In the rows, zero is written as 128.
Each row is followed by its class; each block has classes of its own.
[144 105  99 137 152 134 105 107 197  29  69 134 127 115 160 121 152 176
 121 140  83 153 167 123 127 154  93 158 126 129  71 169]
luv
[100 126 128 152 102 127 139 131 135 141 119 104 141 115 114 122 114 157
 121 122 111 149 117 170 189 101 150 128 108 171 132 131]
kiv
[147 146 151 125 125 136 104 160 168 161 126 109  98 117 124 130  96  91
 148 149 139 121 116 126 135 130 160 117 115 128 118 122]
kiv
[111  94 144 100 121 124 217 147 140 165 164  15 126 135 159  44  72 129
  81  97 143 118 144 103 126  93 129 147 134 116 146 141]
doro
[168 122 146 118 192 191 102 120 181  99 106 112 118 124 141  76  73  90
 145 141 105 149 145  86 107 163 142 146 125 162 101 118]
kiv
[146 142 165 122 127 133 116 157 163 154 140 113  94 113 123 120  82  82
 143 142 146 125 122 129 142 129 153 112 124 128 112 117]
povo
[126 132 106 130 174 161  77 135 155 124 157  89 118  77 145  79  66 119
 152 136 114 130 119 143 116 186 146 121 119 157 116 121]
povo
[ 89  85 126 122 109 141 181 154 182  80 157  48  97 163 177  94  66 146
 147 160 127 180 126   4 138 129 150 177 133 181 133 144]
dut
[142 154 154 118 137 128 108 152 163 150 135 109  96 118 123 115 115  97
 138 150 142 123 108 134 135 132 159 116 113 119 116 110]
doro
[144 106 178 125 121 156 131 150 169 182 171 122  61 183 134  87  50 105
 172 110 173 128 143  82 142  89 158 110 115 136 112  91]
Padim
[149 146 157 125 139 141 100 153 163 154 127 114  95 120 113 131  95  88
 151 148 137 120 107 122 137 135 160 110 118 125 115 103]
zudef
[177 132 106 148 124 136 110  99 145  71  87 145 156  95 104 181 143 110
 131 140  88 128 114 176 119 193 129 141 116 129 105 110]
zudef
[152 152 155 131 134 133 103 158 162 158 131 119  91 120 119 117 104  96
 142 150 148 118 117 127 130 128 164 115 115 120 107 111]
luvuf
[148 151 157 119 131 126 114 158 156 152 133 112  98 126 128 134 112  95
 136 148 146 119 117 137 137 124 162 124 124 126 113 115]
doro
[154 107 132 167 108 168 117 130 164 113 125 114  92 111 144 126  35 136
 140 131 118 155 155 116 164 125 155 146 133 170 117 125]
zudef
[148 150 160 125 126 130 101 163 169 178 139 108  97 128 108 128 100  82
 151 149 150 124 108 125 130 132 169 113  92 119 108 100]
luvuf
[143 146 142 131 131 139 105 159 176 156 126 113  98 130 119 109 105  86
 150 152 140 132 112 120 139 126 167 124  99 141 116 113]
kiv
[148 152 142 122 133 124 115 156 159 148 121 117 113 131 118 132 130  96
 133 145 143 123 116 140 129 124 154 117 118 134 114 119]
kiv
[140 149 154 126 133 136 107 156 167 138 132 115  91 122 115 116 100  97
 140 147 144 126 110 110 137 129 162 116 118 130 115 111]
dut
[149 143 154 123 137 131 105 157 161 154 134 104  96 126 114 128  81 103
 140 140 146 119 114 117 133 129 166 123 107 125 117 110]
falor
[155 142 143 122 130 151  74 156 194 152 115 110  88 119 161 128  52  89
 167 147 149 127 167 144 127 132 141 107 134 158  75 128]
kiti
[152 156 142 131 138 127 108 159 163 147 117 114  97 118 115 121 117  99
 136 146 128 122 106 137 127 134 156 122 122 129 109 113]
zudef
[106 159  61 148  65 114 112 125 152 122 152 118 162 123 133 172 100 131
 147 141 111 134 104 125 133 180 107 100 126 125 162 102]
povo
[117 120 119 151  76 151 158 115 175 130 123  98 189 142 150 219 110 149
 139 137  62 127 117 127 146 118 125 144  89 139 118 117]
kiv
[154 141 148 126 137 137  87 157 170 161 132 108  87 126 123 122  85  84
 150 151 149 121 115 125 128 143 169 122 107 135 121 108]
kiti
[146 155 143 132 133 130 115 159 163 134 120 126  81 114 118  99 116 105
 133 148 137 116 113 120 134 128 158 120 122 123 122 115]
Padim
[153 152 149 128 129 139  99 155 164 160 135 109 111 122 118 145  99  87
 150 148 134 126 117 132 121 138 164 121 103 129 105 108]
luvuf
[126  87 153 119 136 123 178 149 180 110 137  91  78 135 113  97  57 142
 103  96 124 101 162 116 132 149 119 144 160 164 106  98]
povo
[138 144 148 129 149 128 102 149 157 141 131 116 107 131 116 131 124 113
 136 137 138 119 114 122 128 129 160 116 109 134 113 109]
dut
[155 152 157 126 134 138 100 155 169 162 135 119  99 124 115 126  95  83
 150 144 138 121 117 130 130 132 163 119 112 120 103 107]
luvuf
[152 150 152 126 149 134  98 151 154 153 124 116  92 122 127 117 106  96
 136 148 145 110 115 129 133 127 161 110 116 123 115 115]
luv
[148 154 154 129 129 125 116 159 161 164 132 116  94 129 118 113 115  93
 137 146 146 119 115 123 133 120 161 115 117 123 112 110]
luvuf
[ 85 104 110 154 123 169 167 100 136  82 147 135 154 141 166 127   8 164
 118 145 108 150 138  60 174 119 113 138 169 147 149 113]
dakag
[149 148 148 125 130 134 106 158 172 156 127 104 108 125 119 142  93  94
 149 148 125 117 114 119 134 141 164 124 110 136 116 106]
dakag
[150 148 151 121 135 130 108 157 167 138 126 118  85 127 119 100 101  98
 141 150 152 128 110 114 143 125 163 121 117 127 113 112]
falor
[154 149 147 131 127 132  96 156 174 167 131 101  91 118 120 123  82  88
 149 151 139 129 108 135 126 139 168 125 102 133 112 115]
kiti
[156 148 149 122 141 145  98 159 170 155 129 110  96 122 129 116  92  81
 149 152 134 120 120 107 129 133 168 122 119 126 124 112]
dakag
[147 148 153 128 134 138 107 157 170 151 132 111  92 110 114 119  91  90
 145 145 130 117 109 117 132 138 164 121 100 118 122 107]
Padim
[155 147 156 116 137 142 108 152 168 141 125 105  99 113 121 122 100  88
 145 151 132 116 118 118 128 139 160 114 117 121 122 112]
dakag
[129 127 107 120 148 135 107 167 155 146 176  59  72 120 138  47  77 147
 149 136 162 127 102 121  96 175 154 141 115 164 114 131]
kiti
[141 157 156 129 119 127 110 154 157 151 129 111 103 125 123 138  96  96
 145 146 143 122 111 122 133 124 162 110 120 125 117 116]
dut
[109  84 114 140 114 161 164 120 184  74 107  91 129 141 166 164 140 166
 153 138  43 117 139 134 103 126 130 179 102 172  85 130]
luv
[140 102 148 127 115 149 101 120 168 154 125 136 112 126 148 150 124 135
 168 117  76 111 127 129 126 166 119 127 128 139 116 106]
kiv
[158 141 157 122 130 135  99 158 172 161 133 106  88 118 114 131  84  91
 153 144 140 122 109 121 130 135 170 127 101 122 105 110]
falor
[101 142 119 156  57 113 155 157 181 129 136  69 148 111 111 144  40 144
 119 144  92 187  85 119 201 155 136 168  93 172 127 121]
zudef
[172 135 108 139  71 152  96 124 188  82  99  80 142  85 182 188  74 115
 145 150  38 164 132 146 128 209 141 177 138 164 130 140]
luv
[144 144 141 124 135 129 117 156 165 149 124 103 107 125 117 117 111 103
 136 143 131 116 118 123 128 132 158 123 111 129 119 112]
dakag
[143 142 157 119 138 132 118 153 167 156 136 105  94 122 116 122 100  90
 140 147 138 117 107 125 135 138 164 128 109 126 111 101]
doro
[ 89 115 155  81 111 142 170 153 142 142 191 104  92  95 117 110  94  90
 134 119 127  95 125 132 137 140 102 103 163 148 124  98]
luvuf
[151 142 155 119 139 125 110 157 166 150 127 115  90 127 111 117 108 106
 133 134 145 116 117 129 134 120 158 121 114 122 107 111]
falor
[130  95  77 147 134 146 140 134 170 107 136  34 175 146 138 141  41 132
 104 129 126 170 143 103  97 144 154 169  63 135 131 118]
zudef
[154 142 155 117 139 136  98 158 169 152 135 101  92 120 121 122  84  96
 147 144 146 128 115 117 130 127 168 123 106 118 111 119]
falor
[155 146 160 121 141 138 101 153 163 145 126 115  99 119 119 133 106  86
 146 148 138 125 110 135 134 134 158 112 116 127 109 106]
zudef
[ 96 144 162 108 113 119 117 150 192 145 197  95  28  68 133  88  76 134
 154 135 138 172 125 125 133 120 121  65 143 158  95 120]
dut
[118 147 110 104 140 152 134 125 137 133 158 110 132 111 172 115  88  96
 105 116 109 120 151 117  82 105 109  95 197  98 156 124]
dut
[122 128 150 119 145 126 114 142 162 181 134  66 135 120  77  92 100  95
 136 100  99 134  96 129 143 169 160 136  71 164 131  88]
dut
[146 156 139 130 132 124 103 152 156 146 124 114  94 123 138 123 121 113
 137 154 145 123 114 127 134 123 153 108 120 127 112 124]
luv
[152 141 159 121 133 133 106 153 165 156 116 123  98 124 123 134 120  96
 142 148 142 111 119 131 125 126 153 110 115 112 113 117]
kiv
[138  75 117 146 135 160 106 130 159 171 154 109  98 145 160 135  58 125
 190 127 138 104 129 106 113 132 155 135 117 111  87 116]
zudef
[143 142 156 126 127 135 114 147 165 142 129 106 103 118 120 144 110 100
 144 143 129 124 111 122 130 127 163 117 115 132 108 112]
dut
[140 136 157 120 134 137 106 161 166 162 129 120  95 127 112 112 103  95
 140 144 146 120 108 125 140 130 158 121 109 121 118 110]
kiv
[147 122  89 168  60 123 108 118 197 124 103  71 147 107 173 227 117 132
 186 164  69 164 137 139 121 170 149 150  75 196  88 141]
kiti
[155 148 154 120 136 127 100 157 164 153 135 114  89 122 113 120  99  91
 146 143 150 125 112 119 136 128 164 118 109 124 113 114]
falor
[147 142 153 119 139 134 100 154 165 171 131  99  89 124 130 127  98  94
 154 143 139 107 114 121 133 131 159 110 115 127 107 113]
luv
[ 81  93 115 135 119 173 155  87 145  84 163 106 179 111 171 200 111 148
 152 148  70 155 140 124 128 125 112 121 102 177 107 111]
luvuf
[ 90 102 121 114  79 131 241 130 141  29 105  91 157 139 147 159 130 172
  91 145  84 133 119 103 143 126 103 184 189 169 108 143]
dut
[113  93  98 139 184 180 118 145 164 168 147  39 130 149 149  98  57 122
 165 119 106 115 141  81  76 104 171 158  84 135 118 133]
zudef
[114 139  77 147  76 160 123 131 170  67 125 122 130 102 169 121  39  95
 154 176 103 178 128  58 162 165 131 152 151 146 161 139]
Padim
[115 103  82 151 131 132 104 119 155 129 139  51 193 123 164 244  98 160
 146 137  97 168 151 139  91 142 154 137  71 169 100 134]
povo
[166 162 145 162 112 135 112 139 199  92 116 183  69 123 149  56 107  88
 136 148 101 159 136  96 167 149 131 137 124 168 134 106]
Padim
[126  93  98 143 206 139  61 128 164 181 152  86 153 141 126 141 104 143
 139  90  96  94 147 155  80 170 158 135  59 139 108  79]
luvuf

A new block, with new classes.
[127 149  62 200 214 126 150 113 131 153 150 181 120 162 147 134 123 134
 195  95  73 129 177 124 153  54 137 178  78 119  94 115]
pobek
[ 81 136 151 141 140  81 111 107 126 118  94 150 142 163 121  89 102 169
 140 123 103 154 140  95  83 127  88 181  89 102 116  85]
giki
[150 129 123 120 134 157 138 139 130 129 150 111 128 111 125 150 131 115
 137 122 145 111 120 144 150 123 147 107 145 150 127 135]
sapo
[177  99 140 129 101 180 148 137 129 128 158 110  96  98 127 159 147 104
 134 134 153 111 119 161 161 105 160  65 165 172 117 152]
lotu
[154 130  79 128 145 138 151 131 142 140 121 118 153 132 132 154 161 103
 113 117 105 118 134 121 125 126 141 145 144 111 159 133]
fisul
[146 125  98 154 139 145 143 137 128 134 143 127 128 117 135 145 144 107
 122 125 121 116 137 137 152 106 148 116 138 136 135 143]
fisul
[161 122  88 173 172 184 159 130 136 145 164 164  88 137 142 161 143 108
 188 110 114 114 157 152 176  59 164 115 115 163  97 143]
zek
[150 139  81  93 134 136 161 120 156 134 102  97 161 137 127 144 183 101
 101 116  96 130 139 109  99 131 139 174 145 101 189 127]
funak
[200 144  43 123 141 195 161 143 162 146 159 130 125 109 142 194 192  68
 154 123 105  97 144 155 170  88 184 110 163 139 162 160]
lotu
[138 140  84 186 178 137 141 118 140 145 149 174 104 157 136 135 119 133
 195 110  91 126 161 133 146  77 142 150  90 133  95 123]
Padab
[116 146  83 173 192 120 149 120 132 139 136 152 134 163 134 120 121 127
 158  95  95 131 173 118 137  76 135 185  98 111 118 109]
funak
[129 146  74 148 166 136 143 119 138 145 133 142 141 148 135 137 148 114
 147 108  93 123 157 121 124  95 135 171 113 115 130 123]
niz
[123 131 122 140 140 115 131 136 125 128 132 127 133 128 125 125 123 132
 117 122 126 124 130 123 131 130 132 133 132 121 128 131]
fisul
[141 135  92 145 139 153 146 129 143 139 140 126 125 139 133 145 151  96
 140 116 104 122 146 122 136  92 149 144 124 125 143 141]
funak
[144 123 117  80  96 138 142 140 142 121 111  91 158 105 124 148 161 108
  75 140 132 122 111 119 105 154 134 123 180 116 182 129]
fisul
[ 70 125 168 189 157  73 105 108 101 123 129 163 103 166 117  69  54 192
 160 120 119 161 146 116 113 102  96 153  78 121  70  88]
Padab
[128 114 153 114 111 121 136 120 133 125 112 117 133 125 124 121 133 144
 111 135 134 138 120 124 110 137 122 121 133 133 132 118]
Lib
[ 70 143 133 184 165  75 107 120 106 131 133 162 130 158 122  88  75 166
 145 109 106 147 152 106 118 108 107 175  95  99  94 102]
fisul
[130 101 178  91  83 145 129 140 106 114 135  82 122  94 113 126 133 126
  74 150 182 121  96 146 128 154 130  76 162 164 135 135]
niz
[145 104 147 143  99 183 137 143 123 119 157 121 105 101 135 157 135 100
 126 133 164 115 112 154 161 121 153  67 147 174 108 153]
giki
[178 108 139  54  64 173 155 130 136 125 106  86 132  94 123 162 182 107
  96 154 137 121  98 140 110 164 139  91 190 159 184 140]
tik
[ 90 124 151 213 178  91 114 119  94 129 154 174  97 155 124  89  63 172
 173 112 117 137 158 124 149  75 115 135  84 137  55 103]
fisul
[ 97 145  93 209 209  97 126 127 120 133 161 194 108 159 147 116  76 157
 194 101 102 130 170 127 159  62 125 165  71 120  62 110]
pobek
[130 152  98  90 127 130 134 130 158 125 114 120 154 131 132 128 147 113
 115 118 108 118 137 106 112 131 130 168 147 104 169 122]
puzep
[127 104 195   4  37 136 117 151 140 103  77  59 150  85 108 127 161 132
  31 194 188 142  63 120  64 220 107  96 186 127 195 121]
zek
[140 123 127  75  79 145 134 125 153 124 100  79 157 110 125 129 168  99
  66 139 132 124 107 116 102 160 126 135 161 116 185 145]
puzep
[168 129  89  77 115 177 153 141 164 129 133 109 133 107 137 168 174  85
 123 127 126 110 122 135 134 121 160 117 169 136 173 150]
zek
[ 84 136 160 145 128  96  98 124 117 125 126 131 128 137 124  95  85 156
 131 130 132 143 122 118 108 134 103 153 108 116 107 112]
sapo
[115 141  85 157 163 118 143 126 135 140 122 146 143 159 133 136 134 125
 147 113  93 140 165 109 113  99 130 180 107  97 133 113]
funak
[ 90 137 107 197 181 107 127 122 110 141 139 185 117 168 138 106  87 145
 179 113  92 136 158 124 141  91 119 172  76 121  79 116]
tik
[109  88 228 118  90 137 116 131 100 102 131  98  98 112 103  95  94 162
  95 144 180 134 102 135 128 146 114  72 141 168  97 123]
Luf
[102 119 155 117 121 106 128 130 115 115 112 104 143 137 115 104 114 140
  94 130 142 145 125 112 104 139 114 146 132 114 139 110]
funak
[ 87 124 181 142 132 103 101 136 105 112 150 130 112 118 124  93  65 161
 134 127 163 132 120 134 134 129 115 119 122 147  87 110]
sapo
[186 140  85 103 113 189 147 135 159 140 145  97 135 102 135 181 178  79
 126 126 124 100 115 146 147 123 163 109 164 145 168 159]
sapo
[ 74 116 191  82  89  75 111 118 125 103  70  82 168 140 104  79 111 164
  54 136 133 154 105  88  60 190  83 166 133  81 155 104]
Luf
[125 106 170 123  95 129 115 153 110 105 154 112 108  99 119 128  99 132
 104 145 174 114 107 137 146 135 138  72 165 155 112 133]
fisul
[122 133 102 198 189 135 141 127 104 140 162 172 109 151 136 126  96 135
 186 103 110 123 158 148 174  79 140 135  93 149  75 128]
tik
[124 129 110 156 154 137 142 119 132 136 143 145 121 136 135 134 122 132
 155 114 111 130 144 124 136  84 132 143 111 131 108 124]
pobek
[143 114 148  67  83 127 140 135 139 113 103  80 155 100 116 138 158 124
  64 148 159 128  96 132 108 178 132 106 166 128 171 134]
Lib
[ 83 152 110 184 176  94 122 120 130 131 115 186 137 166 139 102 108 151
 167 117  87 147 159 105 119 100 106 187  61 102  99 104]
giki
[135 142  72 224 210 140 143 121 132 152 174 202  93 159 145 140 109 134
 216  95  96 117 182 145 185  45 156 141  67 150  63 128]
Lib
[157 146  64  87 122 141 155 105 175 144  88 112 162 143 125 150 192 113
 122 125  71 140 136 105  75 134 132 179 143  92 199 120]
Padab
[107 126 144 170 153 125 121 119 117 132 139 154 110 143 125 101  96 151
 152 120 131 133 152 128 140  97 116 141  97 145  88 108]
puzep
[ 55 105 227 126 116  64  91 136  99  90 123 121 110 135 114  57  36 191
 104 133 181 151 108 115 108 144  90 125 118 128  82 100]
zek
[158 137  65 158 173 171 158 136 146 148 152 150 120 138 142 170 154  95
 166 110 111 110 153 145 167  84 163 137 114 133 118 147]
zek
[ 62 116 210 164 127  91  95 125  91 112 140 136 108 136 115  62  45 178
 121 116 170 146 127 126 131 130  97 132 107 143  69 106]
puzep
[141 122 127 110 125 146 137 125 144 129 118 126 124 129 123 134 146 127
 129 136 126 130 126 123 117 117 132 131 130 135 141 127]
zek
[124 112 144 114  97 112 123 138 124 116 114  99 141 118 120 125 131 123
  80 150 141 126 105 118 110 156 121 117 149 114 143 135]
fisul
[ 73 121 168 193 169  80 107 136  88 113 155 164 106 142 122  81  50 177
 146 121 145 140 145 125 143  99 112 129 106 135  61 100]
fisul
[129 132  91 205 189 121 134 116 120 143 150 177 104 160 135 122 107 138
 194 107  95 129 176 138 157  56 135 154  90 125  79 114]
lotu
[178 134  64 133 144 175 162 136 153 145 147 130 133 119 138 184 176  89
 140 117 119 106 139 151 162 111 172 114 143 141 145 153]
Lib
[108 117 164 199 162 119 114 118 102 127 166 163  73 150 120  96  63 174
 186 118 135 139 144 141 153  81 125 104  89 164  54 109]
Padab
[ 81 128 146 165 163  90 115 132 110 111 151 151 115 136 134  96  63 166
 143 113 145 136 140 124 138 101 116 144 111 127  78 108]
pobek
[121 127 116 197 176 126 132 131 113 131 171 164 103 139 133 129  90 142
 171 102 136 122 156 150 179  80 149 114 105 152  73 129]
Lib
[156 143  85 100 118 166 149 123 168 135 105 112 157 130 128 152 186  96
 109 125  92 119 133 110 115 129 139 153 137 107 180 142]
Luf
[126 102 174 178 125 133 118 132  93 120 166 138  86 114 120 117  88 148
 138 133 160 126 126 146 161 103 136  73 134 171  73 130]
fisul
[112 132 111 155 142 128 129 123 134 137 132 150 127 143 129 126 124 135
 140 121 117 137 142 124 128 111 132 150 107 123 116 124]
Lib
[ 94 126 122 220 183 129 122 120 112 136 157 174 105 159 131 106  85 144
 170 104 109 133 168 129 160  70 127 146  69 133  61 120]
Luf
[154 122 143  61  75 150 141 133 145 125 104  86 145 102 121 146 180 115
  89 157 132 124 103 120  91 155 123 111 160 136 181 134]
niz
[168 103 137 137 117 195 145 142 128 123 169 112  96  97 124 159 142 102
 123 124 164 102 119 166 181 119 165  59 150 183 107 165]
Luf
[153 100 187  75  61 170 126 147 121 109 144  69 116  75 115 144 135 111
  92 152 190 112  78 152 136 160 142  58 185 176 142 150]
sapo
[166 118 113  92  92 169 152 140 142 122 138  92 129 101 130 163 166  85
 106 131 141 110 125 136 136 122 160 102 178 145 170 145]
funak
[140 139  92 129 131 149 141 124 148 137 136 125 129 131 130 144 142 117
 137 117 112 129 134 133 125 120 147 138 140 125 145 132]
Padab
[148 146  70 118 153 155 150 136 151 138 140 134 139 131 141 154 162  97
 139 116 104 107 145 126 135  99 149 148 138 127 151 134]
niz
[ 97 126 140 142 144 100 128 133 125 120 131 137 124 152 126 112  96 142
 139 115 120 134 145 108 115 106 121 155 118 115 117 106]
funak
[131 145  95  80 131 111 143 104 167 138  63 118 171 160 128 125 171 128
 117 128  73 147 135  86  60 138 103 208 123  70 187 104]
zek
[137 133  97 148 157 135 147 123 129 138 145 134 130 128 144 145 129 120
 144 101 114 125 141 133 146 102 140 142 127 127 120 129]
pobek
[195 153  37 100 147 196 168 132 171 161 125 111 162 115 144 196 218  64
 139 129  85 106 135 136 131 116 164 144 152 125 193 148]
sapo
[164 115 139 139 124 179 142 137 125 121 163 113 100 103 126 146 134 106
 122 118 158 102 122 162 183 123 159  75 147 172 105 158]
Luf
[159 125 105 139 127 164 143 145 135 127 168 138 102 104 136 167 139 110
 144 128 150 104 133 162 176 107 171  84 148 165 115 150]
Lib
[176 129  71 159 154 182 159 117 149 144 154 143 106 134 134 166 156 105
 174 114 104 118 150 153 154  79 161 118 131 153 122 140]
Padab
[120 162  52 154 190 123 135 126 151 145 139 157 147 148 143 142 131 122
 170 104  83 125 167 122 127  89 137 190 103 103 128 111]
sapo
[131 139  77 174 163 150 142 130 144 146 145 167 124 144 139 145 138 118
 164 117 106 123 159 129 150  82 150 147  98 131 116 132]
Lib
[132 141 126  60  88 125 132 132 154 119 100 100 157 113 120 138 161 129
  85 145 131 133 111 114  93 166 130 137 167 110 188 121]
Lib
